Here is a tiny trained network, its code and every weight. The questions are about switching its units off for an input and a target symbol, where a switched-off unit gives its printed mean instead of its output.

import numpy as np


def w(rows, s, z=0):
    codes = np.array(rows[::2]) - 128.0
    scale = np.full(codes.shape[1], s)
    scale[-1] = z or s
    return codes * scale


def f(y):
    return np.maximum(y, 0)


def softmax(a):
    e = np.exp(a - a.max(-1, keepdims=True))
    return e / e.sum(-1, keepdims=True)


def log_softmax(a):
    a = a - a.max(-1, keepdims=True)
    return a - np.log(np.exp(a).sum(-1, keepdims=True))


def net(x, mask):
    ids = ['αβδεηθλξσφ'.index(c) for c in x.split()]
    T = len(ids)
    res = E[ids] + P[:T]
    u = 0
    for l in range(2):
        r = res
        for j in range(2):
            rows = slice(3 * j, 3 * j + 3)
            q, k, v = (r @ M[l][rows].T for M in (Q, K, V))
            z = softmax(np.where(np.tri(T) > 0, q @ k.T / 3**0.5, -1e9)) @ v
            o = O[l][rows]
            res = res + np.where(mask[u + j], z, o[:, -1]) @ o[:, :-1]
        u += 2
        y = f(res @ A[l][:, :-1].T + A[l][:, -1])
        res = res + np.where(mask[u : u + 16], y, B[l][:, -1]) @ B[l][:, :-1]
        u += 16
    return log_softmax(res[-1] @ U[:, :-1].T + U[:, -1])


Q, K, V, O, A, B = {}, {}, {}, {}, {}, {}
E = w([
[153,117,109,86,77],'α',
[81,81,3,38,141],'β',
[55,111,228,106,154],'δ',
[143,184,141,192,125],'ε',
[160,141,122,112,85],'η',
[154,132,121,107,70],'θ',
[36,113,68,167,158],'λ',
[157,127,118,98,78],'ξ',
[189,146,98,73,173],'σ',
[173,184,107,114,215],'φ',
],0.017)
P = w([
[136,170,190,45,6],'0',
[182,176,120,175,129],'1',
[168,161,123,174,148],'2',
[163,143,126,174,160],'3',
[157,133,127,165,161],'4',
[151,125,130,159,160],'5',
[147,115,131,151,158],'6',
[141,107,133,143,156],'7',
[135,101,134,138,157],'8',
[130,95,138,135,159],'9',
[125,86,135,129,163],'10',
[119,78,137,120,166],'11',
],0.012)
Q[0] = w([
[73,175,120,51,184],'0.h1',
[66,132,174,176,104],'0.h1',
[158,38,154,169,226],'0.h1',
[126,114,254,193,42],'0.h2',
[243,77,91,50,152],'0.h2',
[54,105,62,174,19],'0.h2',
],0.0078)
K[0] = w([
[105,90,132,37,110],'0.h1',
[119,163,179,89,101],'0.h1',
[75,127,160,194,174],'0.h1',
[108,127,254,149,52],'0.h2',
[197,98,15,79,96],'0.h2',
[58,125,84,83,4],'0.h2',
],0.0077)
V[0] = w([
[137,174,2,99,88],'0.h1',
[8,37,118,103,183],'0.h1',
[130,248,164,169,156],'0.h1',
[200,149,169,175,79],'0.h2',
[126,211,150,110,39],'0.h2',
[177,2,102,13,154],'0.h2',
],0.0064)
O[0] = w([
[217,1,129,197,139,235],'0.h1',
[84,116,146,147,23,197],'0.h1',
[203,137,89,82,173,122],'0.h1',
[140,119,138,141,177,2],'0.h2',
[133,110,132,92,196,75],'0.h2',
[135,222,155,181,185,189],'0.h2',
],0.0076,0.0033)
A[0] = w([
[181,223,115,213,59,138],'0.n1',
[154,129,77,131,190,145],'0.n2',
[170,194,176,130,226,146],'0.n3',
[127,221,100,2,55,254],'0.n4',
[84,142,76,48,111,86],'0.n5',
[38,51,76,100,109,105],'0.n6',
[75,62,93,119,57,54],'0.n7',
[71,110,170,97,164,157],'0.n8',
[96,73,191,89,62,81],'0.n9',
[170,154,18,171,148,205],'0.n10',
[247,105,191,129,117,126],'0.n11',
[196,150,173,26,77,86],'0.n12',
[62,97,125,24,178,47],'0.n13',
[75,178,154,191,209,91],'0.n14',
[66,152,157,223,190,102],'0.n15',
[158,173,193,171,120,94],'0.n16',
],0.0079,0.0036)
B[0] = w([
[80,171,92,91,84,164],'0.n1',
[199,151,122,142,50,186],'0.n2',
[73,2,154,131,112,184],'0.n3',
[172,239,90,120,129,176],'0.n4',
[198,169,97,122,55,151],'0.n5',
[130,86,88,73,94,234],'0.n6',
[113,42,115,97,159,194],'0.n7',
[129,142,164,152,114,161],'0.n8',
[175,243,138,117,130,158],'0.n9',
[141,216,142,222,93,254],'0.n10',
[132,95,37,60,39,187],'0.n11',
[75,179,72,176,91,153],'0.n12',
[165,174,154,121,86,148],'0.n13',
[172,134,84,47,64,166],'0.n14',
[216,182,58,55,138,186],'0.n15',
[90,184,101,155,111,141],'0.n16',
],0.0072,0.007)
Q[1] = w([
[95,123,175,179,221],'1.h1',
[170,7,161,109,66],'1.h1',
[161,254,59,65,78],'1.h1',
[63,197,214,43,45],'1.h2',
[211,237,114,131,133],'1.h2',
[53,49,86,79,79],'1.h2',
],0.0088)
K[1] = w([
[151,129,100,147,28],'1.h1',
[82,178,82,162,177],'1.h1',
[126,119,163,2,193],'1.h1',
[60,49,117,144,168],'1.h2',
[77,157,35,61,203],'1.h2',
[109,153,230,141,141],'1.h2',
],0.0086)
V[1] = w([
[176,171,65,3,44],'1.h1',
[166,135,63,209,112],'1.h1',
[39,227,250,191,165],'1.h1',
[217,165,130,196,74],'1.h2',
[218,118,132,118,152],'1.h2',
[110,189,222,121,244],'1.h2',
],0.0064)
O[1] = w([
[150,206,173,144,69,247],'1.h1',
[153,42,143,227,102,135],'1.h1',
[29,104,169,109,254,79],'1.h1',
[125,58,147,118,127,178],'1.h2',
[133,102,135,161,145,132],'1.h2',
[137,186,211,41,123,30],'1.h2',
],0.0078,0.015)
A[1] = w([
[182,157,155,143,168,76],'1.n1',
[81,135,148,71,183,143],'1.n2',
[65,10,122,105,134,112],'1.n3',
[106,135,145,132,92,196],'1.n4',
[152,134,155,179,46,156],'1.n5',
[131,113,79,137,137,98],'1.n6',
[117,192,143,142,122,219],'1.n7',
[135,128,141,156,107,176],'1.n8',
[127,131,77,147,117,114],'1.n9',
[98,53,81,170,168,126],'1.n10',
[63,60,113,114,144,90],'1.n11',
[135,179,150,121,200,254],'1.n12',
[120,193,127,122,100,114],'1.n13',
[194,81,142,129,129,53],'1.n14',
[72,132,140,78,152,153],'1.n15',
[165,143,92,110,118,123],'1.n16',
],0.013,0.0068)
B[1] = w([
[36,60,149,185,81,130],'1.n1',
[125,80,149,196,126,137],'1.n2',
[254,116,116,40,192,138],'1.n3',
[122,132,99,172,149,163],'1.n4',
[101,136,118,77,170,252],'1.n5',
[136,171,190,100,162,159],'1.n6',
[162,36,108,96,140,163],'1.n7',
[77,111,103,81,147,173],'1.n8',
[125,166,161,148,137,189],'1.n9',
[118,45,225,126,87,153],'1.n10',
[249,125,204,105,150,132],'1.n11',
[94,196,87,180,68,142],'1.n12',
[171,121,113,64,188,165],'1.n13',
[100,114,83,132,114,153],'1.n14',
[163,87,130,210,88,139],'1.n15',
[80,163,167,149,134,175],'1.n16',
],0.0084,0.031)
U = w([
[149,142,154,110,134,83],'α',
[254,93,112,129,140,152],'β',
[92,152,102,204,35,207],'δ',
[161,138,142,116,140,39],'ε',
[147,156,41,111,165,142],'η',
[100,42,88,123,155,169],'θ',
[162,136,143,117,156,99],'λ',
[145,139,140,116,140,4],'ξ',
[160,139,151,121,159,161],'σ',
[153,137,146,113,146,44],'φ',
],0.013,0.004)

Each question gives the input, a string of symbols that net reads in full, and the target symbol t.
The units are the heads (3 rows each of Q, K, V and O) and the neurons (one row each of A and B). Each row of codes is followed by its name. A weight is (code - 128) times the scale printed after its matrix; where a second scale follows, it is the last column's (O, A, B and U).
mask holds one flag per unit, layer by layer, with each layer's heads first. A switched-off unit (its flag False) gives its mean, the last column of its rows in O or B, instead of its output. The means were averaged over made-up inputs and are rounded, as every weight is.
A unit's drop is (log p(t) with every unit on - log p(t) with that unit switched off) / (log p(t) with every unit on - log p(t) with every unit switched off).
The circuit of an input: a set's keep is (log p(t) with only the set's units on - log p(t) with every unit switched off) / (log p(t) with every unit on - log p(t) with every unit switched off). Starting from the 12 units with the biggest drops (on a tie, the unit counted first), units are removed one at a time, each time the one whose removal leaves the highest keep (on an exact tie, the one counted first), for as long as the keep stays at least 0.8.
units of the circuit, in order: the units of the circuit, biggest drop first
most important unit: the unit with the biggest drop
top k neurons: the k neurons with the biggest drops, biggest first
top k neurons in layer l: the k neurons of layer l with the biggest drops, biggest first
input ξ ε ξ ε λ β φ η β φ η, target δ: top 2 neurons in layer 0 -> 0.n12, 0.n15
input σ β λ β β, target θ: top neuron in layer 0 -> 0.n7
input λ β σ η σ β ε α δ ε δ η, target δ: top 2 neurons -> 1.n5, 0.n11
input ε λ α σ λ σ ξ θ β λ θ, target δ: units of the circuit, in order -> 1.h1, 1.n3
input ε ε δ β θ σ λ λ λ η, target η: top 2 neurons in layer 0 -> 0.n10, 0.n14
input δ δ ξ β ε, target η: units of the circuit, in order -> 0.h1, 1.n10
input λ β λ ε β λ φ λ ε φ, target δ: top 3 neurons -> 0.n3, 1.n13, 0.n4
input δ φ α λ ε λ λ λ δ λ δ θ, target η: units of the circuit, in order -> 0.h1, 0.n4, 1.n10
input ε ξ α ε ε θ β λ λ σ ξ, target δ: units of the circuit, in order -> 1.n7, 1.h1
input β θ ε ξ, target η: units of the circuit, in order -> 1.n5, 1.n10
input ξ λ ε λ φ λ ε δ λ β σ δ, target δ: top 3 neurons in layer 0 -> 0.n12, 0.n9, 0.n11
input λ φ φ λ θ ε θ β η, target η: top 2 neurons in layer 0 -> 0.n7, 0.n2
input δ α φ φ σ φ σ λ φ λ θ α, target η: units of the circuit, in order -> 1.n10, 0.h1
input φ σ σ λ φ θ, target η: top 3 neurons -> 1.n5, 0.n11, 1.n10
input δ α σ, target δ: top 2 neurons in layer 0 -> 0.n10, 0.n2
input η ξ ε η ξ β λ, target η: units of the circuit, in order -> 1.h1, 0.n15, 1.n5, 1.n10
input φ β λ α, target η: most important unit -> 1.n5
input φ β λ β ε ξ, target η: units of the circuit, in order -> 1.n5, 1.h1, 1.n10, 1.n8
input λ β β β α λ, target δ: top 4 neurons -> 0.n15, 0.n3, 1.n13, 1.n7
input β ε λ β, target δ: most important unit -> 0.h2
input δ δ φ λ λ λ λ ε, target η: top 2 neurons -> 1.n10, 0.n14
input θ σ β λ β λ, target δ: top 4 neurons -> 0.n15, 0.n12, 0.n3, 0.n4
input λ ε λ β λ, target θ: top 3 neurons -> 0.n3, 1.n10, 0.n15
input β β λ β, target θ: top 2 neurons -> 0.n4, 0.n15
input η λ λ λ, target θ: top 4 neurons in layer 0 -> 0.n15, 0.n3, 0.n11, 0.n7
input λ δ β φ, target δ: top 2 neurons -> 1.n5, 1.n13
input λ λ β σ λ φ λ σ σ λ λ, target β: most important unit -> 1.n3
input δ ξ δ λ φ η β β, target δ: top 2 neurons in layer 1 -> 1.n5, 1.n12
input η α β λ λ δ δ ξ α, target δ: top 3 neurons -> 1.n5, 0.n12, 0.n11
input ε η σ ε β ξ β ε λ θ θ, target δ: top 3 neurons -> 1.n13, 1.n7, 0.n15
